array([149, 133, 123, 128, 138, 133]): 133
array([135, 127, 108, 153]): 153
array([107, 123, 140, 129, 103, 109, 142]): 142
array([100, 127, 147, 118]): 118
array([110, 149, 120, 110, 113, 139, 143]): 143
array([115, 109, 121, 106]): 106
array([136, 130, 117, 107, 103, 130, 140]): 140
array([122, 142, 106, 118, 154]): 154
---
136,120,147,129
128,138,109,134
122,127,106,126
| 109

123,115,152,155,140,150 | 123

116,133,127,130,104,120 | 116

117,104,153,119,153,107,119
130,139,134,147,120,113,123
103,125,136,127,116,118,135
| 104

137,98,138,115,110 | 110

110,107,144,126,125,119 | 110

131,130,127,133,117,120,150 | 120
---
[[152 106 140 127 136]
 [129 125 135 122 138]
 [130 114 131 117 132]]: 130

[154 158 129 127 125]: 154

[[138 138 126 122 134]
 [135 134 109 128 100]]: 135

[[136 124 136 132 135]
 [106 135 122 123 108]
 [154 134 120 131 138]]: 154

[[125 123 107 121 115]
 [146 139 138 142 146]
 [152 140 116 151 145]]: 152

[[132 130 120 129 116]
 [107 135 133 100 125]
 [150 128 123 156 120]]: 150

[143 114 150 113 131]: 143

[138 149 125 157 145]: 138

[[111 107 140 115 101]
 [109 108 137 115 105]]: 109

[113 134 102 138 115]: 113
---
[[131 127 130 131 129 121]
 [121 126 106 142 128 129]
 [125 126 126 132 130 127]] --> 129

[[131 124 132 128 135 154]
 [143 116 125 111 105 108]
 [128 157 120 134 139 101]] --> 108

[[113 134 140 147 129]
 [ 98 121 132 132 121]
 [120 125 134 157 125]] --> 121

[[129 114 112 100 130 145 134]
 [111 106 100 105 136 129 145]
 [124 155 147 142 105 130 120]] --> 145

[[149 144 147 144 140 144 143]
 [145 145 143 149 147 143 148]
 [145 144 146 145 142 146 144]] --> 148

[[110 138 143 101 121]
 [126 112 118 106 117]
 [138 119 131 139 138]] --> 117

[[134 126 131 139 124 130 145]
 [130 119 139 146 124 126 144]
 [144 128 129 134 112 134 149]] --> 144

[[149 111 144 154 151 146]
 [106 117 117 143 146 104]
 [141 104 137 145 107 117]] --> 104

[[112 113 122 115 109 127]
 [134 125 139 141 135 126]
 [102 100 114 132 127 138]] --> 126

[[129 152 142 132]
 [119 151 128 135]
 [122 151 122 125]] --> 135
---
[134 123 142  99 130 147] → 142
[124 144 113 130 151] → 113
[150 120 113 135 111] → 113
[118 102 125 146 127 116] → 125
[102 142 127 145 129 151 141] → 127
[117 109 106 113 103 103 138] → 106
[101 132 121 118 150 131] → 121
[118 117 106 123 127] → 106
---
106,111,134,119
102,126,110,131
130,117,119,128
out 130

122,128,125,132,124,128,130
125,115,110,114,115,113,143
121,143,144,149,137,148,113
out 121

158,144,118,123,129,113,143
105,110,139,127,122,140,114
109,116,139,131,111,135,126
out 109

126,127,130,125,127,129
130,124,128,129,126,126
139,136,140,158,141,138
out 139

127,136,147,133
132,144,100,127
131,124,151,133
out 131

119,118,106,112,148,131
121,125,145,132,126,135
142,151,126,129,133,130
out 142

102,100,138,100
135,100,151,99
100,119,145,122
out 100

127,146,116,142,144,151,137
111,119,119,128,122,146,132
115,120,118,128,122,145,133
out 115

128,138,137,119,113,128
133,120,118,150,119,155
123,145,140,106,114,116
out 123

110,150,118,106,119,105
105,146,112,107,124,106
111,133,117,112,138,110
out 111
---
Q:
[[118 134 132 126 140 150]
 [129 139 117 129 133 116]
 [129 124 135 134 125 129]]
A: 118

Q:
[[129 139 134 139]
 [104 107 122 135]]
A: 122

Q: [130 121 152 131 142 139 133]
A: 131

Q:
[[129 111 131 130 123 137]
 [130 129 126 125 116 127]
 [126 102 135 126 115 144]]
A: 115

Q:
[[135 127 140 126 140 136]
 [124 134 107 133 125 129]
 [128 126 140 129 126 138]]
A: 125

Q: [153 144 124 133 135]
A: 135

Q: [104 114 106 115  99]
A: 106
---
[[143 122 110 129 116 115 112]
 [149 112 108 122 107 106 105]
 [142 122 116 127 117 121 121]] ⇒ 143

[[146 143 146 130 125 141 109]
 [137 110 102 133 122 125 145]
 [134 157 151 115 126 129 108]] ⇒ 146

[[113 123 139 145 131]
 [114 106 150 139 113]
 [123 139 145 131 111]] ⇒ 113

[[140 131 121 138 132 106]
 [149 129 125 122 123 106]
 [121 116 136 120 140 131]] ⇒ 140

[[113 102 118 107 100 104 141]
 [113 107 125 111 110 110 140]
 [127 121 127 123 126 121 136]] ⇒ 113

[[120 109 126 110]
 [117 107 133 108]
 [128 126 115 126]] ⇒ 120
---
[[137, 135, 140, 136, 136],
 [108, 108, 105, 103, 106]] --> 136, 108

[131, 157, 118, 126, 141, 148, 112] --> 112, 131

[[125, 138, 129, 130],
 [115, 139, 112, 115],
 [130, 111, 152, 130]] --> 130, 130

[[118, 149, 134, 142, 149],
 [132, 149, 120, 126, 149]] --> 149, 132

[[108, 157, 124, 100],
 [110, 127, 132, 130]] --> 100, 110

[151, 133, 153, 122, 107, 100] --> 100, 151

[157, 138, 153, 141, 122, 124, 126] --> 126, 157
---
[[118, 127, 143, 119, 135, 133, 130], [118, 137, 132, 125, 137, 123, 141], [116, 130, 125, 116, 101, 124, 126]] Out: 143
[[99, 122, 129, 121, 139, 120], [133, 130, 134, 133, 131, 117], [112, 126, 122, 123, 116, 155]] Out: 129
[[115, 126, 103, 117, 129, 127], [108, 123, 105, 114, 140, 128], [133, 100, 134, 118, 114, 154]] Out: 103
[[111, 128, 116, 117, 139, 127, 118], [150, 129, 148, 148, 119, 128, 130], [114, 128, 108, 120, 139, 130, 126]] Out: 116
[[134, 141, 141, 131, 138], [138, 139, 154, 117, 115], [157, 136, 127, 137, 138]] Out: 141
[[112, 115, 133, 141, 141], [146, 130, 128, 137, 137], [122, 108, 143, 149, 149]] Out: 133
[[104, 123, 152, 147], [103, 124, 152, 150], [103, 124, 151, 153]] Out: 152
[[113, 139, 114, 118, 128, 117], [113, 145, 113, 112, 126, 112], [149, 102, 146, 155, 145, 158]] Out: 114
[[147, 117, 127, 148, 118], [150, 148, 126, 141, 130], [137, 119, 107, 132, 117]] Out: 127
---
127,127,125,128,122,118,128
122,123,121,121,156,120,122
128,128,127,129,141,115,128
==> 127

147,133,149,151,141,123,114
118,128,115,117,117,133,138
157,130,156,152,150,115,108
==> 147

101,129,131,133,141
131,127,129,126,122
117,130,129,132,138
==> 101

112,150,126,106,126,111
106,146,110,113,126,111
112,142,118,114,128,117
==> 112

133,124,124,132,118
137,151,131,134,127
120,119,119,125,137
==> 133

131,115,131,129
132,109,129,128
122,106,124,126
==> 131

118,147,154,119,146,112
152,117,120,140,105,113
140,140,138,121,113,142
==> 118

113,131,140,128,132
131,129,113,142,121
122,134,122,149,133
==> 113

136,127,154,137,130
128,134,139,126,128
128,133,135,131,128
==> 136
---
[[131 123 125 142 131 123]
 [120 124 125 128 131 123]
 [128 105 125 130 151 152]] --> 152, 105

[128 122 106 149 140 115 123] --> 149, 106

[102 138 137 116 121] --> 138, 102

[[149 122 125 121 108 131]
 [136 138 125 123 152 131]] --> 152, 108

[[150 105 135 148 113 113]
 [151 114 127 130 141 102]] --> 151, 102

[[114 121 115 118 132]
 [121 114 112 144 133]
 [104 131 124 135 107]] --> 144, 104

[155 146 128 122 134] --> 155, 122

[154 114 123 147 116 158] --> 158, 114

[133 134 133 140 116 154] --> 154, 116

[137 132 135 145 154] --> 154, 132
